Each row has a class, written after it.
-175, 116, 44, 234, -229, -63, 180, 58, -116, 79, 122, 523, -41, -242, -221, -8, -1, 294, -11, -286, 137, 413, 194, 65, -21, 30, 197, 14, 366, 132, 46, 250 : K
183, -171, -219, 824, 87, -79, 100, 193, -25, -80, 331, 422, -34, -415, 115, 319, 105, -7, -480, 27, -647, -111, 267, 108, 233, -297, 112, 73, 116, 113, 436, 169 : F
57, -206, -214, 775, 75, 26, 63, 111, 31, -76, 221, 292, 27, -426, 185, 334, 125, 139, -608, 45, -622, -42, 399, 107, 226, -339, -4, 167, 84, 149, 263, 165 : B
47, -283, -156, 685, 2, 48, 243, 116, -74, -34, 364, 298, 53, -537, 200, 394, 24, 154, -679, -31, -560, 151, 195, 169, 474, -305, -29, -64, 49, 205, 319, 176 : E
-261, 120, -158, -211, -184, -120, -32, -288, 272, -99, 119, 116, -197, -140, -111, -24, 57, -216, -284, -63, -171, 178, -341, -134, 137, 286, -365, -348, 11, -100, 229, -64 : F
-125, 92, 380, -585, -67, 215, 74, 226, -38, 378, 175, -150, 277, -452, -39, -553, -258, 5, 336, -181, 311, 535, -574, -73, -194, 79, 198, -415, -46, -32, -314, 61 : K
-395, 95, 319, -347, -263, 248, -41, 342, -56, 234, 211, -119, 212, -500, -241, -497, -223, 219, 245, -224, 273, 641, -344, -115, -317, 83, 218, -366, 89, -113, -633, 173 : Y
-357, 249, -162, -52, -284, -109, -172, -205, 309, -34, 159, 237, -210, -253, -139, -100, -26, -136, -272, -106, -174, 188, -282, -132, -68, 247, -330, -312, 64, -23, 99, -58 : W
-360, 77, 345, -303, -268, 261, 54, 288, 12, 214, 179, -105, 217, -464, -276, -506, -279, 213, 204, -239, 339, 570, -263, -141, -313, 36, 258, -267, 89, -23, -501, 91 : V
63, 81, 273, -416, -76, 134, 115, 315, 32, 266, 105, -59, 269, -405, 22, -498, -239, 62, 516, -116, 216, 262, -282, -42, -338, 65, 291, -389, -57, -157, -446, 68 : Z
-44, 36, 295, -446, -67, 105, 119, 295, 64, 349, 113, -83, 217, -550, 11, -470, -202, 83, 242, -141, 255, 463, -371, 6, -314, 88, 149, -470, -61, -158, -505, -2 : Q
124, -309, -210, 806, 148, 7, 85, 143, 81, -152, 176, 311, 12, -456, 228, 335, 102, 201, -684, 88, -627, -147, 455, 90, 225, -464, -46, 196, 20, 177, 184, 251 : M
-62, 92, 309, -525, -90, 216, 120, 220, 31, 342, 147, -126, 296, -468, -9, -455, -210, 47, 331, -146, 284, 461, -486, -72, -221, 50, 234, -404, -85, -39, -305, 66 : Z
-68, 53, 392, -469, -69, 217, 95, 311, -32, 342, 135, -123, 249, -489, -16, -382, -267, 126, 315, -169, 255, 435, -360, -19, -293, 1, 169, -397, -47, -117, -492, 61 : E
-250, 107, -77, 26, -111, 46, 349, 53, 136, 201, -43, 302, -9, -232, -329, 147, 111, 403, -196, -301, 196, 506, 189, -17, -73, -113, 78, 107, 239, 341, -146, 216 : M
-83, 155, 75, 120, -154, 38, 273, 89, 10, 95, 128, 356, 176, -422, -255, 11, -210, 320, -41, -302, 113, 472, 53, -21, -57, 15, 203, -72, 173, 302, -8, 246 : V
-19, -277, -185, 636, 55, 14, 177, 115, -104, 23, 340, 207, 48, -553, 134, 399, 113, 110, -676, 60, -567, 74, 251, 140, 452, -311, 17, 61, 66, 290, 353, 215 : P
35, 41, 399, -581, -8, 251, 156, 289, -66, 324, 101, -93, 293, -516, -27, -389, -248, 50, 415, -76, 261, 313, -364, -39, -308, 71, 238, -394, -27, -107, -422, 77 : Z
-21, 62, 293, -423, -105, 119, 39, 301, -27, 303, 97, -41, 243, -463, -4, -472, -241, 61, 514, -106, 190, 276, -320, -55, -328, 95, 310, -389, -37, -134, -461, 115 : Z
-57, 141, 74, 63, -93, 34, 292, 108, -9, 114, 150, 343, 125, -447, -275, 63, -217, 302, 36, -263, 80, 498, 37, -53, -4, -39, 242, -104, 272, 284, -73, 310 : F
195, -281, -214, 805, 127, 55, 142, 199, 68, -102, 181, 364, -31, -371, 102, 291, 32, 116, -594, 70, -653, -141, 406, 75, 262, -405, 21, 158, 154, 178, 151, 109 : K
-140, 197, 35, 313, -262, -107, 159, 71, -43, 83, 277, 546, 8, -254, -147, -25, -54, 315, -37, -316, 78, 430, 217, 55, -54, 41, 216, -2, 319, 129, 47, 230 : W
46, -302, -218, 592, 47, 46, 221, 145, -22, 2, 312, 190, 17, -536, 181, 318, 65, 49, -618, 99, -586, -10, 279, 130, 439, -320, 8, -3, 71, 222, 308, 110 : P
-330, 93, -39, -337, -183, -22, -98, -265, -7, -129, 272, 33, -126, -192, -10, -13, -10, -290, -230, -7, -61, 264, -483, -27, 299, 417, -428, -434, -61, -71, 223, -36 : Q
164, -205, -194, 711, 144, 20, 69, 32, 81, -132, 200, 309, 48, -435, 257, 300, 95, 152, -654, 141, -628, -108, 361, 135, 258, -383, -49, 193, -3, 132, 253, 137 : Z
89, -257, -181, 652, 125, -5, 258, 131, 141, -12, 301, 231, 72, -506, 138, 323, -11, 137, -612, 130, -652, -61, 328, 139, 421, -379, 4, 126, 18, 191, 263, 48 : Q
-202, 80, 10, -387, -158, 25, -42, -297, -58, -124, 342, 47, -38, -213, 34, 16, -52, -279, -165, 22, -97, 253, -502, 3, 293, 436, -408, -430, -83, -19, 213, -13 : Z
11, -293, -198, 649, 69, 53, 313, 140, -14, 79, 317, 193, 6, -500, 35, 384, -24, 101, -648, 66, -584, 115, 246, 82, 545, -273, 42, 12, 73, 253, 235, 150 : K
-403, 75, 377, -365, -225, 206, 13, 363, -45, 223, 226, -145, 211, -505, -232, -516, -155, 178, 334, -265, 299, 588, -348, -131, -350, 45, 240, -316, 121, -80, -659, 161 : M
-191, 175, -13, -509, -208, -57, -106, -278, 310, -102, 139, -96, -145, -31, 164, -56, -77, -285, -63, -3, -154, -12, -404, -31, 218, 384, -523, -376, -329, -214, 260, -199 : E
-322, 66, -18, -348, -141, 20, -69, -239, -51, -110, 278, 38, -133, -182, -61, 28, -70, -245, -242, -29, -131, 266, -504, -20, 293, 410, -475, -430, -59, 2, 142, 24 : K
-369, 180, -194, -153, -298, -116, -99, -231, 378, -22, 137, 148, -221, -316, -236, -40, -19, -145, -274, -104, -199, 293, -382, -192, 0, 250, -341, -368, 65, 5, 59, -29 : F
164, -280, -173, 727, 131, 77, 63, 189, -10, -107, 256, 302, 52, -459, 211, 318, 56, 144, -652, 62, -636, -26, 310, 136, 224, -368, -19, 87, 65, 132, 216, 191 : Y
-62, 45, 319, -399, -56, 110, 3, 378, 28, 304, 116, -117, 210, -415, -21, -458, -314, 74, 457, -117, 148, 173, -274, -74, -370, 55, 253, -354, -70, -135, -529, 78 : W
-121, 177, 65, 58, -83, 103, 342, 99, -59, 173, 105, 323, 176, -420, -243, 66, -109, 269, 8, -305, 124, 538, 76, 8, -35, -13, 236, -71, 313, 330, 27, 221 : B
-248, 257, 2, 290, -300, -40, 268, 170, -25, 225, 116, 486, 6, -294, -436, 76, 98, 360, -58, -393, 158, 509, 270, -36, -106, 88, 326, 93, 375, 263, -43, 204 : W
-82, 159, 84, 62, -125, 80, 288, 154, 10, 150, 100, 323, 120, -423, -248, 93, -172, 279, -13, -312, 119, 482, 14, -21, -48, -57, 167, -143, 228, 271, -68, 229 : E
-95, 42, 385, -502, -54, 202, 135, 331, 7, 374, 88, -187, 229, -482, -56, -390, -216, 78, 312, -180, 288, 445, -362, -46, -344, -3, 183, -381, -1, -122, -523, 15 : E
64, -256, -196, 642, 174, 62, 293, 115, 77, -3, 285, 148, 107, -501, 226, 308, -17, 114, -618, 92, -661, 36, 362, 141, 419, -380, 16, 101, 44, 193, 218, 66 : B
110, -265, -137, 684, 134, 90, 242, 157, 54, -8, 247, 232, 73, -454, 82, 317, -81, 123, -589, 106, -602, -91, 413, 96, 341, -364, 100, 222, 45, 269, 285, 59 : V
-263, 117, -53, -275, -181, 82, -17, -256, 6, -117, 305, 55, -38, -199, 4, 47, -70, -259, -217, -20, -190, 223, -463, -31, 305, 353, -394, -425, -54, 12, 280, -65 : B
-314, 80, -53, -346, -205, 52, -65, -236, -40, -120, 261, -22, -117, -201, -11, 57, -11, -250, -287, -8, -112, 229, -466, -37, 345, 363, -423, -441, -78, 27, 219, -36 : P
-68, 11, 264, -481, -81, 212, 93, 287, 33, 325, 38, -57, 191, -558, -44, -395, -199, 88, 326, -72, 204, 312, -330, -39, -372, 29, 187, -402, -11, -106, -530, 65 : Z
101, -322, -188, 715, 180, -7, 279, 136, 86, -6, 212, 202, 43, -444, 157, 279, 33, 167, -687, 115, -600, -54, 386, 177, 382, -439, -5, 206, 11, 207, 214, 78 : K
-314, 127, 345, -336, -250, 264, -5, 332, -53, 191, 197, -53, 194, -472, -243, -507, -213, 180, 371, -195, 345, 536, -296, -115, -357, 72, 282, -341, 132, -135, -620, 145 : Z
-411, 99, 368, -334, -235, 239, -13, 304, 3, 233, 163, -153, 214, -498, -274, -527, -258, 208, 238, -223, 293, 566, -301, -134, -353, 69, 244, -289, 52, -112, -618, 82 : V
-286, 127, -190, -234, -226, -82, -15, -281, 236, -125, 99, 158, -219, -141, -129, 77, 93, -198, -260, -78, -167, 162, -394, -121, 231, 317, -375, -372, -24, -122, 199, -53 : F
-187, 206, -36, 53, -146, 51, 326, 42, 148, 181, -2, 405, 32, -242, -242, 45, -10, 427, -172, -324, 157, 464, 198, 1, -45, -71, 135, 50, 219, 268, -52, 161 : W
-254, 99, 15, -252, -164, 27, -68, -205, -15, -122, 356, 40, -81, -167, -5, 43, -53, -256, -209, -65, -143, 253, -504, 5, 262, 319, -429, -454, -56, -81, 202, -71 : E
-44, 157, 377, -443, -161, 184, 39, 250, 0, 311, 225, -49, 314, -439, 34, -526, -215, 67, 390, -251, 305, 515, -488, -55, -262, 22, 227, -402, -42, -125, -297, 52 : E
-174, 121, 2, 258, -288, -85, 166, 19, -91, 38, 189, 502, -38, -254, -191, 30, 39, 307, -37, -263, 106, 432, 231, 34, 34, 8, 236, 84, 331, 147, 106, 275 : F
-40, 145, 55, 118, -62, 28, 333, 117, -53, 122, 190, 327, 143, -405, -330, 101, -177, 333, 12, -297, 130, 581, 52, -32, -27, -37, 243, -111, 307, 307, -99, 326 : F
-307, 234, -121, -141, -295, -67, -158, -230, 314, -67, 173, 257, -169, -303, -68, -105, -95, -118, -238, -114, -212, 173, -345, -128, -12, 267, -356, -396, 33, -29, 128, -51 : W
137, -313, -169, 623, 183, -31, 300, 67, 126, -26, 317, 157, 64, -441, 202, 324, 40, 156, -692, 135, -655, -29, 411, 165, 429, -408, -18, 240, -13, 198, 317, 70 : F
35, -294, -166, 562, 96, 41, 240, 94, -25, 6, 309, 223, 14, -491, 144, 295, -8, 63, -626, 75, -578, 50, 189, 145, 423, -298, -53, 36, 66, 247, 292, 124 : K
-364, 175, -37, -566, -180, -69, -103, -346, 346, -76, 48, -132, -180, -56, 39, -6, -1, -210, -101, 17, -109, 11, -377, -89, 169, 343, -517, -240, -266, -95, 214, -118 : M
136, -153, -251, 780, 0, -24, 120, 222, 28, -54, 147, 478, -13, -461, 138, 316, 181, -58, -436, -49, -656, -183, 259, 79, 169, -238, 132, 18, 149, 131, 473, 98 : B
-229, 190, -47, 101, -140, 65, 361, 65, 182, 203, 26, 361, 22, -266, -354, 130, 43, 431, -179, -328, 140, 536, 178, -45, -60, -131, 130, 74, 259, 335, -82, 198 : M
-298, 121, -20, -300, -175, 61, -12, -314, -67, -109, 298, 56, -53, -182, -32, 105, -61, -247, -248, -16, -150, 281, -444, -42, 339, 410, -404, -409, -7, 17, 263, -33 : B
-273, 197, -152, -96, -254, -14, -116, -181, 370, -51, 109, 200, -205, -236, -146, -30, -64, -172, -302, -113, -235, 176, -400, -141, -31, 158, -398, -430, 44, -25, 116, -146 : E
62, -266, -169, 664, 160, -22, 243, 159, 114, -16, 320, 184, 77, -477, 146, 280, -2, 123, -618, 94, -600, 16, 337, 137, 392, -385, 23, 133, 42, 187, 241, 90 : Q
213, -167, -192, 745, 38, -3, 165, 218, -34, -46, 242, 456, -2, -416, 137, 347, 145, -15, -498, 13, -663, -218, 260, 128, 283, -313, 124, 47, 145, 200, 532, 58 : P
-221, 144, 49, 330, -320, -74, 170, 27, -49, 72, 134, 588, -5, -281, -281, 9, 5, 354, -102, -333, 147, 439, 263, 39, -86, 38, 263, 104, 354, 182, 130, 216 : V
177, -229, -218, 832, -24, -64, 114, 239, -35, -66, 263, 420, -27, -444, 139, 410, 174, -50, -500, -9, -669, -208, 295, 92, 266, -264, 65, 74, 95, 126, 444, 140 : E
-22, 134, 63, 55, -65, 47, 334, 152, 2, 98, 193, 342, 124, -420, -244, 25, -159, 280, 26, -308, 74, 529, 45, -7, -48, -34, 213, -137, 294, 248, -50, 264 : F
-34, 164, 93, 119, -136, 37, 278, 187, -7, 123, 180, 351, 139, -391, -255, 87, -132, 258, 20, -356, 104, 485, 25, -11, -95, -26, 167, -134, 253, 252, -30, 254 : E
15, 188, 72, 50, -100, 71, 319, 72, -33, 112, 183, 408, 185, -412, -248, 82, -204, 314, 51, -246, 71, 457, 26, -3, -46, 10, 196, -143, 248, 321, -6, 288 : Z
-320, 178, -173, -170, -305, -33, -95, -226, 289, -57, 77, 238, -202, -304, -123, -7, 44, -138, -315, -93, -231, 159, -372, -118, 69, 208, -360, -410, 74, 5, 183, -91 : P
-66, 94, 285, -430, -121, 123, 6, 350, -1, 249, 100, -87, 247, -394, -44, -498, -264, 46, 573, -129, 227, 247, -363, -87, -303, 65, 291, -388, -35, -154, -456, 95 : Q
-313, 168, -182, -367, -241, -87, -56, -285, 323, -54, 56, 86, -205, -149, -71, -5, 107, -288, -188, -45, -109, 120, -449, -117, 130, 383, -410, -393, -119, -131, 215, -95 : Z
141, -136, -270, 899, 26, -42, 128, 178, 52, -67, 198, 497, 9, -426, 163, 309, 159, 32, -528, -33, -667, -140, 306, 129, 191, -325, 121, 77, 132, 150, 481, 81 : B
-246, 189, -108, -517, -166, -62, -90, -342, 329, -72, 4, -79, -174, -94, 113, -36, 4, -215, -72, 71, -103, -6, -320, -18, 139, 371, -472, -295, -290, -182, 172, -151 : Z
